Two labels a row
[ -7   7   7   2   4  14  -7   4   5  -8   2   0   0  -7  14   0   4   5
  10   0   1   2 -10 -12   2  -5   0  -1  -7  11   1   6   0   9   4   1
  -5   9  -6  -9  -6 -25  -6   6  -1  -1   0  -9   7  18   7   2   6  -1
  -2  -2  -7   1  12  -2  -9  -6   3  -7  -5  -9  -3   6 -13  -4   2   1
  -1   2  -1   4  -2  -4  -1  -2   6   2  -4 -13   2   7  -1  -5   3   6
   7  -1  -4   9  12  -6   9   6   6   1   2  -4  -1  -6 -12  -6  -5  -2
  -6  -1  11 -19  -8  -5   2  -6 -10  -4   2   0   4   1   4  -5  -4  -8
   3  10 -12  -1  -1  -9  -5  -8  -1  -3   0   8   3  -3   0   5  -4   4
   7  10   4  -2   2   5   1   5  -4   5  14 -10   4  -4  -8  -6  -2  -8
   5   1   5   1   5 -10   1 -10 -13  -3   3  -5  -8  -5   8   1   5   3
  -6   6   4   3 -12  -1   5  -7  -3  -2  -7  -5   2  -7   3  -2  -1  10
   5   5  -4  -6   5   9  -4  -8   1  -3   0  -2  17  -3  -2   0   8  -7
  -1  -6   8  -2  -1   3   3   8  -2  16   0   7   0  -7   5   1  -2   1
   6  10 -10   0  -8   9   5   3   0   5   1]
vuko + Sesug
[-39   9   7   1  -4  14  23  13  -2  22 -11  12   2 -11   0   4 -13  16
   4 -15  -2  -2  23  -8 -19  -3   7  -2   4 -15  19 -12   3  -8  -5  21
  -3  -8   1  32  -8  -4   0 -10   1  -4 -13  -9 -13   2 -10   7  11  -1
  -2  -6  10  -4   2  -1  13  -2  10   1  -3   6   8  -1  -6  -8 -27  -4
   6 -13  16  27   7   1   5 -10  12   4  -3   8   8   1  10   8  -6 -16
 -12   3  11  -9   4  18   8  -4 -11  -1  -8   9   6   8   6  11   5   1
  -4 -13  -1   3  -6   9   1  -2  11   9  16   3   1   6  -2   0   9  11
 -13 -15  39   4   0   3   9   4   6  15   1   0  12  -3   5 -13  13 -19
  -5 -12  -1   6  -3 -14  -9  -5  -5   3 -17   5  -7  19  -9  -9   6  -1
   6  -5   2  -5   0  14   6  18  21   0  -6  -3  17   8 -10  -7 -20  -5
  13   8   4  -8  19  11 -24  15   5 -13   0   5  18  -4 -15  17   2  27
  18 -15   7  21  -8   8  17   7  -8   6   0  -9  -6 -21   7  -5 -11 -15
   8  13   4  15 -26   9   7  10  -2 -33  -1   5   4  -8   3  -2  15  -3
   1   1  13  13   5   7 -11  10  -1  -1   1]
damu + Viso
[-16   8   5 -16  -1  12  19   6   3  18  -7   9  -1 -11  13  -3  -6   1
  -5 -20   3   6  12  -7  -2  -3  -2  -9   5 -13   4   1   9  -7   2   5
   2 -16   4  31  -5  -5  -7 -21   5  19  -5 -21   9   5   1  -2   0   0
  -4  -6   6  -6  -8  26  20   5   7   1   2  -5   0  -6  14 -12 -20   1
  14  14   2  13  10 -13  -7  -4   4  -1  10  27  -1   9   5  -6   0 -12
  -4  -7  -2  -3  -2   6   2   0   6  -1   5  12   2   1  -6   1   1  -3
  -4  -8   5   9  -1 -14   1  -4   7   7  -3  -1  10   0  -2  -3  12   6
   1 -12  15  15  -4   3   5  -4   5  35   9   3   2  -1   0  -2  -3   2
 -14   8 -13  -2  -4 -22 -17 -11 -16   0   4  -2  -7   8   9 -12  -2   7
   6  -8  -4   3   1   4  14   2  -6   2 -13   8  15  12  -6  -4  -9   5
  13  11  11  -4  -4  13 -17  10  13 -11  15   0  18  -1 -11  -5  -6  11
   1  -8  21  12  -7   3  10  -4  -3 -10 -13   2   8   5   6  -4   1 -18
  15   6  12  10 -14  -2   7  -4   5 -41   4   2 -15  -3   4   0  12  -7
  -4   3   0  10   7 -11  -4  -1  -6   8  -6]
vuko + Viso
[ -2   6  14  -7   0  19 -11   6  18  -4   4   3  -9  -6  30 -11  -4   9
  16 -17  -8   2 -15  -5  -2   3  -3 -11  -8   8   5   0  -8  -2   6  19
 -12  14   1 -34  -1 -24   1   0   8 -14 -17  -5   8  35  19   7  14 -12
  -5  -3  -5  -3  18  13  -6 -16  13 -20   0  -2   2  16 -29 -14  -7   5
  14  15  12  18   1  -8  14 -15  16  20  -6   3  -1  20   4 -12  11   6
  -5   3  12   3   7 -10   2  10  29   5  13   0  13 -14 -25  -7  -5  -7
   5 -12   5 -41  -1  -9  -4  -4 -10   5  -5   3  16  -2   5 -41   9  15
  11  16 -14 -10  -5   3   7 -11   6 -14  -8   8  10  -3  -2   7 -11  -2
   9  18   4   3   3  -1   1  -1 -20  18  19  -9  14 -12  -7 -15  -4  -3
   8 -12  -2  10   3  -8   2 -22 -24 -11   1   1 -13   0   9   4   4   0
  -6   1   4   4 -11   0  -5  -7  21   3   5 -14   4 -13   0   6  12  29
  12   5  -3  -2   2   1 -10 -15   3  -6 -19  16  31  -4  17   2  14 -35
 -11  -8   6  -5  -7  -2  12  23  -8   8   0  18  -6   0  10  -8  -4 -10
   0   2   3   3 -12   3   8   3  -9  10   0]
fekug + Sesug
[-30  -9  -2  13   3   7   9  12   4  16  -2   4   7 -11  -2  -1  -2   9
   8 -13   0   2   7  -7  -7  -3   3   7   2  -1  10  -9   1  -2 -17  11
  -9   2   2  20   1 -10   5  -2   5  -2 -16  -8  -4   7  -1  -4   6   7
  -4 -15  -6   3  -6   0   9   2  -1   1   2  -6  -4  -2  -3   0  -4   5
  -3  -9   7  15  -2  -1 -17 -11   7   0  -4  -6   1   8   7   4 -11 -12
  -7   0   1  -6   4   9  20  -3 -10   5  -4   3   2   6   6   0   0  -4
 -17  -9   0  -4  -3  -2   3  -4   1   7  15   0   5  -3  10  -3  -7  -2
 -12  -4  24  -7  -2  -1   6  -6   1   8   5  -1  15   0   2  -1  12   1
 -11  -2   1   4   1 -10 -10   2   3   0  -2   0   1   4  -5  -8  -2  -6
   9   2   3 -10  -8  10   3   2   2  -9   6  -4   9  -3  -3  -2  -5   8
   3   2  -2  -3  16   3 -12   3   2   6  -1  -2  11  -8  -7   9   1  13
   6   3   2   7   3  15  17   1  -2   3   0  -5   7  -4  -8 -13  -8  -2
  -1   0   4  15 -12   2   7   4   0  -1  -2   2   0  -7   2  -1   5   2
  -1   4  -3   2  -6   0   0   3   2   8   7]
damu + Sesug
[  3  -2  -7   4  -1  -8  -3   2 -18  -4  -5   3  -9   7   8  -6 -10  -1
  -3  -4  13   0  -3 -11  -5  -1  18   5 -13   6  10   2   0 -10   2  -3
   4  -2   3   3   7  10  -2   5  -2   4   7  -2  -1   2  -2   4  -4  -8
  -5   6  -3  -5  18   0  -4   9  -5   1   0   1   1  -6 -14  10   6  -1
   7  -1 -10   1  -1   7   6   1   6  -1   6   6   3  -6  10   4   3   8
  11   4   2   5   4   0  -2  -2   3  -7   1  -1  -6   1 -11   1  -2  -2
   5   2  -1  12   1   1   0  -3 -10 -14  10   9  -5   3   6   2   2  14
   1   0   0   6   3  -3   2   3  -6  -2 -10  -2   1   1  -6 -14 -12  -2
  15   5   1   0   4   1   4   4   4  -2   1   9  -2   0 -17   2  -5   1
   1 -15  -8   5  -3   2   3  -7 -15   5   5   8  -9  -7   4  -3  17   8
  -1   2  10  12  12   6  -4   4  -2  -3  -7   7  -9  -2  -6 -11  -1   8
   1  -5   5  -3   0 -19  -3   1  -1  -1   0   3   2  -5  -5   6   4   2
  -5  -1  -1   8   3  -1   5   9   4   8   6   1   0   8  -2   2   2 -12
   3  26  -5   5  -1  -1  -4   4   1   0   6]
fekug + Viso
[-40  17   0 -11   6   5  33   7  -1  16 -14  16  10 -16  -1   4  -5  12
  -2 -21  -1   3  28 -10 -11 -12  -2  -5   8 -22  10   9  16   1  -4   4
   5 -33   2  41 -11  -8  -8 -19   4  33  -4 -22  -1   1 -21   2   4   9
  -5  -7  12  -7  -8  41  19   8   5  11  -1  -5  -1 -23  12 -19 -27  -4
  12  -6   8  16  12  -4 -15   4   0 -12   9  20   8   8   7   0 -10 -24
  -4  -7  -7  -6  -2  19  15  -2 -14  -7  -6   6  -3  10   1  13  10   3
 -18  -9  13  22  -6  -4   3 -14  15   8   8  -8   3   9  -5 -10  13  -3
  -8 -24  35  20   0  -2  -1  -4  10  41  21   7  -5  -5   9  -8  14   3
 -19  -5 -13   4  -6 -22 -13  -7 -10  -3 -13  -5 -14  25   5 -14   0  -2
  13  12  -6  -5   8   7  16  19  19   3 -23  -3  20  15 -16 -11 -25  -1
  22  26  10 -17   2  12 -21  10   1 -19   6  11  31   5 -22   2  -9  27
   5 -13   9  18  -9  20  20   5  -6  -9 -13 -12  -3 -10   2  -9   0  -8
  31  13  17  20 -32   6   3  -8   0 -41   1  -2 -10 -19   1   6  17  -2
   3   7   3  18   7 -10 -13   5  -3   4  -5]
damu + Viso
[-36 -13  -3   2   0  33   8  23  18   7  -3   6   7 -22   4   1   7  14
  22   0 -12   3  -9   0 -14 -12  -3   2  -7  11   6  -8  -3   9 -17  23
 -20   9  -1   3  -7 -25  10   6  -4 -25 -11  -7  -4  12  -4 -13   9   1
   4 -15 -11   6  -2 -14   1  -8   3  -9  -1  -8  -4  11 -17  -7   2   0
 -11  -8  10  32  -9  -1  -2 -25  12   1 -13 -25   3   3   7  -2 -11  -9
  -7   4  -1  -3   5   1  27  -1  -8  12   2   7   8  -5   5  -6 -10  -4
 -15 -12   9 -19 -10   8  10  -9  -1  10   9   3   8  -7  12   4  -5  -7
 -16   5  20 -15   0  -2  17 -11   3   6   2  -1  24  -8   5   3  20  -7
  -9  -1  -1   8   3  -8 -11   4  -4   4   2 -11   9  -3 -10 -19   2 -16
  10  10  10 -11 -11   9  -7  -4   8 -18  -2 -16   6  -1  -2   1   2   9
   0   0   2  -4  13   1 -22  -7   7  16   2  -6  12 -20  -3  17   1  10
  13   9  -6   2   5  20  10   1   0   4   8 -10  20  -7  -3  -5  -6 -24
 -11 -13   2   9 -13   0  10  12  -6  20  -2  14   3 -20   7   2   6  12
   0 -10   1   7 -13  -2   8  10  -1   9  15]
damu + Sesug
[  5  -2   0   9   4  10   4  -7  32   0  12   2   4   4 -17   3  18  -7
   4   7  -8   1  -8   5  17   6  -6  -5  16 -11 -21  -3   5  15   3   0
  -4  11   7  -4   6 -23   4  10   3   0  -7   2   4  11   3   2   3   5
  17  -2   3   0  -5  -2 -10  -9   6   5  10 -11  -8  -3  22 -23   7  -7
  -8  -3  20  -7   1  -8  -8  15 -10  12 -11 -16  -3  23 -19  -6 -14  -8
  -5 -15 -14   2   1 -11   0   2  -1   7   3 -12  13  -1   7  -5   5   0
  -5   0  -2 -27  -6   9  -4   4  11  19   0 -20   9  -2  -9 -18  11 -30
  11  12  -7  -6   5   2 -14   4   8  -1  14  -2  -4  -4   3   8  22  11
 -20  -2  11   6 -10  15   0   3   2   6   6  -6   9   1   8   4   5  -5
   4  19  -5  -9   2 -15  -8   9  14   9  -1 -10   1  -2   0  12 -13  -9
 -18   3  -3 -15 -20 -10  20 -14   2  -2  12   2  13  12  13   1   2  -3
   2  20  -2 -13  10  26  -2   0   3 -11  -5  -4   6  -1   5   6  -6   2
   5  -2   0 -22   0   8   1  -9   4  -7  -7  -8  -4 -13   0  -5  -7  18
   1 -18   8 -23   0   0  -2   8   1  -4  -9]
vuko + tives
[ -7  14   2  -2   8 -15   9   0  -9   2   1   3   1  -5   1  -2   3   0
  -2 -16   3   0   7  -8   4 -13   0   5  10 -10   6   2  15  -2   3 -14
  10 -12  -1  36  -4   2 -13  -5   6  35   2 -21  10   4  -3  -1  -5   6
  -7  -5   3  -2   1  23   7   5  -7  10  -2 -14  -7 -14  17   3  -6   4
   7   5  -4 -11   6  -1 -13  19  -9 -12  15  12  -2  13   5  -5  -5  -5
   8 -15  -8   6   8   5   7   0   3 -14 -10  -5  -4  11  -2   1   4   2
 -13   1  10  15  -1  -8   1  -4   2   1  -2  -4   1   5   2 -13  -3 -12
   0  -8  -4  18   6  -7 -15  -3   1  20   8  10  -5   5   1  -3  -2  15
  -7   3 -12  -7   4 -17   1  -4   2  -2  14   2  -4  10   6   0  -6   4
   8   1  -7   2  12  -5  17   0  -6   1   3   3   3  -3  -4  -9  -3   0
  13  13   4  -2  -7   7  11   3  -5  -5  -1   4   9   9  -6 -11  -6  13
  -8  -2   4   2  -2  13   8  -4  -5 -10 -10  -5   2  10 -10  -2   6  21
  22  13  12   2  -3   6   3  -9   8 -31   2 -10 -11   5   1   0   3  -3
   7  20  -9   2   1  -4  -8  -5   4   3 -10]
vuko + Viso
[ -9  -2 -12   6  11 -19  11  -1 -24   5  -8   3  -2   7  -3   1 -12   3
  -6 -12  11  -4  10 -20  -3  -4  16   7 -10  -8  14  -4   0 -10  -4  -6
   2  -7   5  27   5  13  -3   1  -1  11   1  -9  -4  -6  -9  -2  -6  -3
  -3   0   1  -3  13  -1   8   9  -8  10   3   3   3  -5  -1   7   3  -2
   8  -6  -6  -2  -1  11  -4   9  -1  -8   4   6   1  -5  10   6  -6  -3
  18   3   4  -3   3   7   5   0 -12 -12 -15  -5  -8   6   1   4  -2   2
  -2   6  -1  24   8   2  -1   1   1  -7  13  20  -5   3   3  -5   1   7
 -11  -8  11  14   5  -9  -2   6  -9   7  -6   2 -14   6  -4 -10  -4  -1
   4   1  -3  -1   3  -4   4   3   8  -8   3  11  -8   5 -13   5  -6   4
  -1  -7 -11  -2   0   4   5   5  -7   8   4   4   1  -9  -3  -5   5   4
   5   2  -7  11  12   8   1  10  -6  -3 -10  14  -5   3 -12  -1  -4  10
   7  -4   7   3  -3  -9  11  10  -3   4   6  -4  -8  -9 -10   2  -1  19
   1   5   4  15  -3   2   3   1   3 -12   8  -6   1   5  -3   3   5  -9
   5  29  -2   9  14   0  -8  -8   4  -1   9]
fekug + Viso
[  1 -11  -4   5  -3  -8  -1   1  -7   6  -4  -4  -4   5  -1   0  -6  -3
  -1  -8  10  -1   4  -5   1   4   7   4  -7  -2   2  -2  -1 -10  -5  -3
  -2 -11   3   3   6  17  10  -1   0   2  -1  -4  -1 -10   0   0  -4  -3
  -2  -2  -2  -1   2   4   6   3  -4   4   4   7   4   0   0  10  -3   0
   2  -3  -5  -1   2   0   1  -4   4  -2   6  11  -5 -16   7   3   0  -1
   3   3   7  -6   0   1  -3   0  -1  -2  -3   3  -3   7   5   0  -2   0
   0   4  -4  15   6  -6   2   6  -1  -2   1  10  -3   4   3   5  -5   6
  -3  -1   9   0  -1   5   4   2  -5   1  -9  -3  11   5   1  -3  -2  -1
  -2   2  -3  -1   4  -6  -1   0   0  -5   0   5  -7   1  -4   0  -3   7
  -4  -7  -2  -6  -4  10  -1  -4  -9  -3   0   5  -7  -3   1  -2   9   3
   2  -4  -4   9  14   7  -3   4   2   1  -7   2  -5  -4   0   0  -2  -2
   0  -4   7   1  -2 -11   3   4  -1   6   4  -2  -4   7  -4  -3  -4   1
  -4   2   3   9   2  -6   2  -1   3   1   5  -4  -1   9   2   0   1  -9
  -3   5   1   3   1  -4   2  -6   0   6   6]
damu + Viso
[ 15 -12   1 -12 -11  14 -16  -2  11   7   7  -9   4  -4   7 -10  10  -6
  -5  11  -2   4  -3  10   3  -1 -23  -2   8  10 -16   1  -4  10  -7  -2
   1  -7  -1 -22  -5   6  11 -19   1 -12   0   2   4 -19  13 -13   5   6
  -1  -4  -1  10 -28  11  13   1  -1 -12   3   2  -1   6  11   5  -5   6
  -7  14  -5  -1   0 -16  -2 -12  -8   0   3  34 -11  -3  -6   0   9  -1
  -7  -1   4  -8  -8   0 -13  -2   5  14  15   1   1   0   5  -2  -6   0
   5 -20  -7  -9   4 -15   5  16 -11   7 -11  -5   1  -8  -3  13 -16  -5
  -2   0  -8 -10  -9  14  10 -14   1  -1   9  -9   2  -7   6  11  -8   1
 -14  -7 -11   3   0  -9  -9 -10  -7  -2   2  -4   0 -18  26  -3   4   7
 -13   5  10   6  -1   3   2  -5   7 -15  -4   7  15   8  -1   2  -3   6
   2  -8   2  -2  -2   6  -6  -3  14  12  12 -22  -3  -8  12  -4  -8 -27
 -19  -2  -2  -3  -2   4  -3 -12  -4   0  -1  13  -1  22   2  -7  -3 -10
  -1  -3  -5  -6   9 -10  -4 -11  -3   6  -6  -1  -1   2   2  -5  -7   0
 -11 -37  -1  -8   0  -9  12 -10  -3   3  -6]
vuko + tives
